In the rows, zero is written as 128.
Group and class of each row:
[110 107 121 128 124 146 181 139 121 124 113 127 138 125 118  86 129 132
 123 131 119  98 136 147 110 124 139 112  65 107 134 115 135 133 114 136
 125 125 144 164 139 154 105 136 127 129]  <32> > M
[126 119 156 137 109 127 192 128 127 132 147 118 129 125 113  16 117 154
 137 128 111 105 139 171 117 106 111  84 150 126 143 116 134 132 152 114
 124 135 167  95 129  81 118 131 128  99]  <35> > H
[130 118 149 133 135 118 173 128 122 126 133 113 129 119 121  31 124 142
 146 128 112 108 142 167 116 113  98  83 162 122 153 123 128 128 163 121
 132 135 178  99 128 108 119 102 129 109]  <35> > F
[105 113 130 132 145 142 176 132 103 118 110 133 155 119 113  85 140 116
 133 132 120 107 137 136 119 150 134 136  87 111 134 105 125 132 101 136
 129 123 133 163 140 163 113 144 127 127]  <32> > K
[141 114 153 131 112 119 194 126 121 132 151 125 133 124 127  32 119 153
 131 130 114 104 126 166 123 105  99  72 150 106 144 123 139 130 152 112
 125 117 177  87 132  80 119 117 138 106]  <35> > Q
[120 113 148 121 113 124 193 120 116 128 152 127 123 129 119  56 115 148
 132 134  85 106 144 180 114 104 100  88 146 123 149 102 120 130 165 129
 135 133 167 111 132 103 111  98 129 114]  <35> > Q
[ 92 108 127 119 137 133 187 139 119 115 119 121 145 126 119  77 122 141
 126 135 104  97 148 167 109 100 117 104 100 108 135 106 117 125 128 131
 129 133 175 145 137 152 105 102 120 139]  <32> > M
[ 89 108 127 127 132 145 159 137 127 143 101 134 135 116 115  75 119 139
 127 139 116 110 149 165 108 112 125 103 110 114 125 112 136 131 124 139
 131 141 160 161 142 158 103 114 127 118]  <32> > M
[113 104 144 160 104 150 194 143  97 114 114 108 151 119 118  79 131 121
 150 135 125 123 148 153 110 138 106 111  60 106 139 130 135 124 118 132
 127 126 154 185 136 184 113 133 133 124]  <32> > E
[118 111 159 120 127 111 173 129 115 123 132 121 135 117 121   4 126 151
 138 129 108  92 134 176 120 105  97  83 152 121 152  91 120 125 158 124
 124 131 200  71 122 124 115  94 132  98]  <35> > Q
[ 98 108 140 137 126 129 155 140 113 120 115 121 145 120 117  86 129 136
 146 143 128 104 140 152 112 118 109 110  83 105 141 121 113 127 133 137
 125 129 167 146 140 155 111 103 126 123]  <32> > E
[109 106 127 145 138 141 148 138 112 117  98 119 144 103 112  89 138 118
 145 132 127 122 148 141 147 136 113 115  86 100 141 116 119 120 132 145
 126 127 165 167 132 177 108 116 137 128]  <32> > E
[118 116 134 122 147 125 142 148 123 133 123 115 131 109 118  70 123 140
 126 130 119 114 130 153 114 122 101  86 156 100 150 116 127 136 157 140
 132 130 175 102 126 100 116  95 128 104]  <35> > F
[132 109 145 145 115 126 208 126 109 128 140 125 133 113 121  27 118 159
 130 132 119 113 146 171 120 115  88  52 124 109 148 132 145 135 134 109
 120 134 195 109 124  96 108 112 135 100]  <35> > H
[142 121 162 150  99 129 218 134 115 139 151 129 135 125 120  54 118 141
 146 127 114 105 137 160 121 109  92  87 147 133 131 131 142 125 144 107
 127 134 167 115 133 100 128 134 133 107]  <35> > Q
[102 106 146 135 124 143 200 129 118 120 113 140 144 114 113  46 135 124
 141 135 118 113 148 155 116 138 110 120 100 118 130 102 119 126 121 124
 132 125 149 158 139 165 122 129 132 122]  <32> > M
[139 111 149 125 138 134 210 123 126 135 152 122 131 107 113  48 114 149
 123 124 112 105 144 162 118 119  92  69 164 111 150 120 144 125 150 116
 129 128 181  95 131  78 113 100 132 103]  <35> > H
[150 115 156 134 131 121 193 123 108 120 146 117 135 119 125  49 120 140
 117 129 109 106 131 164 124 121  72  66 158 114 142 119 142 125 129 110
 133 139 194  92 135 111 123 110 138 100]  <35> > H

Group and class of each row:
[115 140 129 131 128 124 130 111 123 120 150 124  81 133 155 166 117 142
 132 141 114 144 142 121 110  99 124  90 133 133 147 183 128 163 120 141
 112 114 139 134 128 122 115 142  74 140]  R > J101
[117 139 136 107 130 128 132 119 131 122 143  99 112 149 150 114  94 135
 132 147 133 149 147 113  81 120 126 118 124 127 140 160 133 118 137 123
 123 147 153 142 119 114 135 133 142 147]  C > J611
[112 118 135 122 120 128 139 126 151 116 153 108  92 155 151 115 106 103
 129 135 143 145 143 124 108 108 109 106 135 127 168 177 107 122 103 138
 126 136 145 131 125 117 127 132 112 151]  C > J611
[120 166 134 118 122 152 101 104 134 128 125  92 127 138 153 158 115 145
 144 126 131 124 142 104  92 164 132 130 107 120 116 185 124 109 131 117
 113 155 153 146 134 125 132 138 113 145]  R > J101
[113 119 126 130 111 132 141 119 138 115 195 132  89 132 177 184 139 137
 154 133 138 109 128 112  84  88  96 124 129 131 138 213 132 156 107 145
 118  79 125 126 115 106  99 131  87 167]  R > J893
[135 122 137 131 117 124 119 127 136 125 127 139 100 130 124 116 133 148
 120 139 128 133 147 109 106 149 117 130 111 126 132 163 140 124 127 147
 112 138 141 115 147 142 131 133 111 124]  R > J893
[120 157 129 116 128 133 141 113 138 127 152  97 103 139 141 128 105 137
 141 131 124 122 121 130 122 125 125 111 142 125 146 152 135 124 118 124
 127 115 125 134 136 119 124 128  83 144]  R > J101
[114  95 118 128 143 132 151 126 145 107 148 143  94 125 148 160 115 128
 134 135 122 124 123 123 102  92 116 113 132 125 141 162 131 142 135 141
 127 131 130 126 123 128 111 128 114 146]  R > J893
[116  96 122 144 115 121 143 135 128 119 148 135 101 139 174 156 144 120
 143 139 121 124 114 110 102  83 115 126 142 111 162 185 128 142 107 140
 124  89 136 141 121 123 115 118 107 156]  R > J893
[111 103 124 134 112 112 123 151 152 118 147 139  94 136 139 141 126 111
 134 132 133 116 135 122  87  89 103 129 134 121 179 181 129 134 100 145
 125 123 129 124 117 121 110 127 127 148]  C > J803
[117  90 121 150 114 132 147 127 127 116 153 128  93 119 185 195 140 123
 136 139 110 106 115 112  87  85 129 126 141 134 147 198 130 145 106 147
 128  93 137 136 104 110 105 131  76 165]  R > J893
[129 139 111 129 124 143 126 120 136 128 112 118 110 113 156 164 158 128
 141 127 120 106 107 117 128 128 143 116 143 121 137 187 130 129 104 157
 134  82 141 130 128  96 109 126  85 153]  R > J101
[120 110 124 135 135 121 122 138 131 111 133 127 109 140 152 128 117 116
 128 136 131 131 140 121  95  99 114 120 112 121 143 125 123 129 123 137
 122 130 129 133 118 134 122 134 135 135]  C > J803
[131  75 118 138 111 107 155 134 133 124 164 107  81 102 164 118 141 106
 121 127 111 118  94 134 147 105 156 110 149 113 173 172 139 110 105 143
 129  75 153 132 130 103 106 139  52 135]  R > J101
[130 135 133 128 124 128 136 120 121 127 161 107  94 132 148 139 105 138
 135 135 116 135 129 122 123 104 133 105 125 127 160 168 128 109 116 145
 127 135 143 120 137 114 113 135  53 142]  R > J101
[110 109 115 148  81 123 147 129 131 110 149 130  81 137 170 167 139 118
 128 142 108 125 143 120  94  52 115  90 135 121 180 211 127 138  75 139
 130 102 134 123 113 107 107 120  92 168]  R > J893
[119  97 119 144 110 125 131 132 130 123 150 121  97 110 169 167 152 132
 142 131 108 105 116 129 125 100 150 120 134 116 153 201 144 135 112 145
 123  74 138 136 129 111 129 128  70 142]  R > J101
[110 104 121 146 117 126 157 125 146 105 159  96  89 137 181 178 143  93
 145  79 117 109 115 131  97  66 114 100 155 120 162 208 116 129  98 143
 133  90 139 145 107  97 109 117  95 188]  C > J803
[119  93 125 149 111 112 141 136 125 109 155 145  82 118 176 178 149 121
 129 134 109 116 118 116  93  79 135 114 135 124 159 213 128 128  96 140
 126  89 145 137 131 120 117 128  85 165]  R > J893
[118 121 116 133 121 134 125 129 135 116 130 107 118 140 172 176 138  99
 147 107 129 106 125 122 103 105 126 134 125 126 146 192 137 127  87 128
 125 113 159 146 115 119 120 120 122 173]  C > J611
[117  97 128 110 121 110 145 115 135 123 153 119  92 146 135  94 136 108
 114 125 126 119 119 129 133 119 124 132 142 120 163 145 133 112 119 148
 121 108 137 125 132 121 112 120 105 127]  R > J893

Group and class of each row:
[134 129 127 120 174  98 132 143 130 137 130 133 124 132 125 130 137 136
 111 135 119 133 124 122 120 137 133  97 125 125 106 126 133 140 126 118
 130 130 145 117 124 133 136 159 133 132]  [76] > Z
[136 127 125 119 113 149 128 113 129 118 122 122 133 125 111 131 157 119
 151 119 152 120  97 112 140 141 127 125 137 139 146 120 146 158 129 156
 106 130 126 157 148 143 119 109 101 135]  [77] > V
[123 125 123 123 122 128 159 142 115 135 119 122 127 137 107 109 123 137
 125 124 116 142 134 116 170 128 143 124 128 143  95 110 150 136 132 109
 126 119 126 113 125 123 139 129 159 142]  [76] > B
[123 130  96 109 137 172 142 133 136 137 120 148 128 127 122 134  94 155
 110 119 123 153 163 139 162 114 130 126 129 151  98 128 129 109  93 113
 123 129 114 115 145 129 115 149 122 148]  [78] > Y
[111 139 112 135 121 127 137 130 142 130 112 132 123 141 113 127 126 127
 120 107 127 119 119 124 143 146 137 135 107 136 115 119 142 159 140 119
 124  97 137 101 123 140 111 140 119 147]  [76] > Z
[120 123 124 116 121 132 155 133 119 146 114 123 107 157 106 117 159 131
 143 122 135 123 128 109 156 130 143 131 123 135 111 115 154 166 132 130
 128 133 138 128 127 117 130 138 134 137]  [76] > B
[128 123 116 117 141 152 139 115 118 113 105 121 133 125 104 123 123 134
 135 134 146 139 138 132 171 107 125 117 145 151 135 138 129  92 120 128
 120 104 116 138 150 140 115 124 126 138]  [77] > V
[114 143  67 151 125 145 149 137 135 123 148 141 112 132 122 145 121 141
 125 118 133 113 135 140 133 114 133 136 106 122 132 125 139 141 133 102
 129 147 101 101 124 108 131 130 128 170]  [78] > D
[125 145 110 116 100 133 139 130 139 121 138 122 129 130 123 131 165 116
 138 109 133 114 118 118 168 131 143 127 131 138 118 118 132 151 116 135
 115 125 138 127 147 142 110 125 111 140]  [77] > W
[119 121 165 134 125 108 112 142 118 133 131 130 125 112 124 117 124 116
 106 117 114 120 103 110  78 149 144 131 124 123 101 145 134 164 150 116
 139 122 156 113 108 128 145 141 124 117]  [83] > T
[121 128 151 131 131 111 122 144 119 133 120 127 133 130 132 116 122 129
 117 107 113 127 105 120  95 146 126 126 112 121 110 124 133 159 133 122
 134 137 139 119 113 129 139 143 120 134]  [83] > T
[119 137 104 126 108 126 140 137 126 130 121 123 139 128 107 122 117 132
 133 111 119 139 132 131 171 136 143 128 130 140 101 112 145 136 132 104
 117 112 127 106 123 151 119 140 139 141]  [76] > Z
[114 127 159 140 129 101 107 127 120 130 124 139 134 135 129 119 117 136
 101 107 104 131  88 113  70 163 133 133 128 119 103 127 132 186 136 102
 136 131 152 106 102 140 148 152 111 134]  [83] > L
